Below are the code and all the weights of a small trained network. Each question names an input and a class and asks about switching units off, where a switched-off unit gives its printed mean instead of its output.

import numpy as np


def w(rows, s, z=0):
    codes = np.array(rows[::2]) - 128.0
    scale = np.full(codes.shape[1], s)
    scale[-1] = z or s
    return codes * scale


def norm(h):
    return h / np.sqrt((h * h).mean(-1, keepdims=True) + 1e-5)


def f(y):
    return np.maximum(y, 0)


def log_softmax(a):
    a = a - a.max(-1, keepdims=True)
    return a - np.log(np.exp(a).sum(-1, keepdims=True))


def net(x, mask):
    res = np.array(x, float).reshape(1, 5) / 4 @ E
    u = 0
    for l in range(2):
        y = f(norm(res) @ A[l][:, :-1].T + A[l][:, -1])
        res = res + np.where(mask[u : u + 14], y, B[l][:, -1]) @ B[l][:, :-1]
        u += 14
    return log_softmax(norm(res)[-1] @ U[:, :-1].T + U[:, -1])


A, B = {}, {}
E = w([
[4,51,37,254,169],'x0',
[121,100,193,147,110],'x1',
[201,114,110,168,91],'x2',
[230,26,124,192,246],'x3',
[129,47,102,62,107],'x4',
],0.0047)
A[0] = w([
[142,107,168,176,71,122],'0.n1',
[86,150,174,88,250,23],'0.n2',
[189,105,69,136,74,118],'0.n3',
[158,92,128,190,211,99],'0.n4',
[130,124,148,97,138,103],'0.n5',
[169,171,80,168,108,127],'0.n6',
[148,147,114,114,143,100],'0.n7',
[141,238,152,185,179,120],'0.n8',
[191,52,159,110,152,123],'0.n9',
[146,122,142,55,137,251],'0.n10',
[167,144,137,126,146,126],'0.n11',
[83,156,184,147,82,32],'0.n12',
[176,133,105,177,93,113],'0.n13',
[182,143,95,162,112,66],'0.n14',
],0.012,0.0026)
B[0] = w([
[2,155,123,46,225,169],'0.n1',
[97,197,105,69,227,178],'0.n2',
[17,135,70,63,201,185],'0.n3',
[170,216,156,98,72,255],'0.n4',
[187,101,150,158,161,151],'0.n5',
[96,114,160,47,170,176],'0.n6',
[213,81,229,196,146,147],'0.n7',
[23,36,204,203,103,220],'0.n8',
[113,207,169,134,90,218],'0.n9',
[86,4,56,150,113,219],'0.n10',
[156,100,162,119,54,169],'0.n11',
[125,175,59,53,105,190],'0.n12',
[38,180,86,122,176,176],'0.n13',
[124,140,124,97,160,166],'0.n14',
],0.0061,0.006)
A[1] = w([
[145,122,68,154,151,241],'1.n1',
[7,142,139,223,172,252],'1.n2',
[154,245,25,121,68,46],'1.n3',
[239,117,139,173,214,117],'1.n4',
[186,142,166,185,153,175],'1.n5',
[154,34,178,143,69,223],'1.n6',
[54,120,157,29,143,124],'1.n7',
[127,121,102,232,156,194],'1.n8',
[154,107,51,58,184,216],'1.n9',
[127,223,169,153,192,141],'1.n10',
[92,148,125,77,147,224],'1.n11',
[96,84,104,132,65,77],'1.n12',
[108,136,173,179,92,60],'1.n13',
[255,180,198,177,73,247],'1.n14',
],0.0095,0.0019)
B[1] = w([
[114,89,202,152,82,146],'1.n1',
[209,89,148,112,113,253],'1.n2',
[121,170,161,90,112,156],'1.n3',
[35,239,114,160,75,141],'1.n4',
[111,145,68,85,97,143],'1.n5',
[163,56,170,163,98,154],'1.n6',
[169,161,138,190,193,233],'1.n7',
[170,128,127,152,60,154],'1.n8',
[114,116,202,191,150,175],'1.n9',
[62,142,131,99,168,179],'1.n10',
[171,101,138,185,165,199],'1.n11',
[81,167,141,103,111,160],'1.n12',
[89,2,165,31,151,148],'1.n13',
[51,126,128,154,82,154],'1.n14',
],0.0078,0.011)
U = w([
[94,68,187,113,164,196],'0',
[94,249,144,141,29,193],'1',
[119,118,188,144,173,141],'2',
[128,115,143,114,248,63],'3',
[155,104,171,162,26,130],'4',
[172,113,69,88,142,4],'5',
],0.012,0.003)

Each question gives the input, the list of numbers given to net, and the class t.
The units are the neurons (one row each of A and B). Each row of codes is followed by its name. A weight is (code - 128) times the scale printed after its matrix; where a second scale follows, it is the last column's (A, B and U).
mask holds one flag per neuron, layer by layer. A switched-off neuron (its flag False) gives its mean, the last column of its row in B, instead of its output. The means were averaged over made-up inputs and are rounded, as every weight is.
A unit's drop is (log p(t) with every unit on - log p(t) with that unit switched off) / (log p(t) with every unit on - log p(t) with every unit switched off).
The circuit of an input: a set's keep is (log p(t) with only the set's units on - log p(t) with every unit switched off) / (log p(t) with every unit on - log p(t) with every unit switched off). Starting from the 12 units with the biggest drops (on a tie, the unit counted first), units are removed one at a time, each time the one whose removal leaves the highest keep (on an exact tie, the one counted first), for as long as the keep stays at least 0.8.
circuit, biggest first: the units of the circuit, biggest drop first
unit that matters most: the unit with the biggest drop
top k neurons: the k neurons with the biggest drops, biggest first
drop when u is switched off: that unit's drop, to one decimal
input [5,0,3,5,0], class 1: top 2 neurons	0.n8, 0.n4
input [-5,1,-7,-3,-6], class 3: unit that matters most	0.n2
input [-3,0,3,-2,-5], class 0: top 2 neurons	0.n8, 1.n13
input [6,-2,-4,-1,-5], class 4: circuit, biggest first	1.n8, 1.n2, 0.n3
input [-3,1,-7,-5,-2], class 3: circuit, biggest first	0.n4, 1.n7, 0.n9, 0.n2
input [-5,1,1,3,1], class 4: top 2 neurons	0.n10, 1.n6
input [-8,1,-4,8,-6], class 1: circuit, biggest first	1.n4, 1.n14
input [3,5,-6,0,1], class 3: top 2 neurons	0.n2, 0.n10
input [-6,-4,-7,-3,4], class 3: top 3 neurons	0.n8, 1.n7, 0.n2
input [6,3,-6,7,-1], class 1: top 3 neurons	1.n4, 0.n4, 0.n8
input [-7,4,-8,-4,-8], class 0: circuit, biggest first	0.n8, 0.n4
input [4,8,-4,8,-6], class 1: top 2 neurons	0.n4, 1.n4
input [-8,6,-1,3,3], class 4: top 2 neurons	0.n10, 0.n8
input [8,-6,-4,-5,-4], class 4: top neuron	1.n2
input [-2,-6,4,-5,1], class 2: top 2 neurons	1.n9, 0.n4
input [-1,-1,-4,-3,-3], class 3: top 3 neurons	0.n2, 0.n12, 1.n7
input [5,-2,-1,-7,-7], class 0: top 2 neurons	0.n8, 1.n13
input [-8,5,-5,-5,2], class 4: top 2 neurons	0.n10, 0.n3
input [-1,-6,3,-1,-6], class 0: drop when 0.n6 is switched off	0.1
input [-4,-5,-8,-3,-8], class 0: circuit, biggest first	0.n8
input [5,2,-2,-2,-4], class 4: drop when 0.n11 is switched off	0.0
input [-4,-5,-5,6,-4], class 1: drop when 0.n1 is switched off	0.2
input [4,-2,8,1,-5], class 3: drop when 0.n6 is switched off	0.2
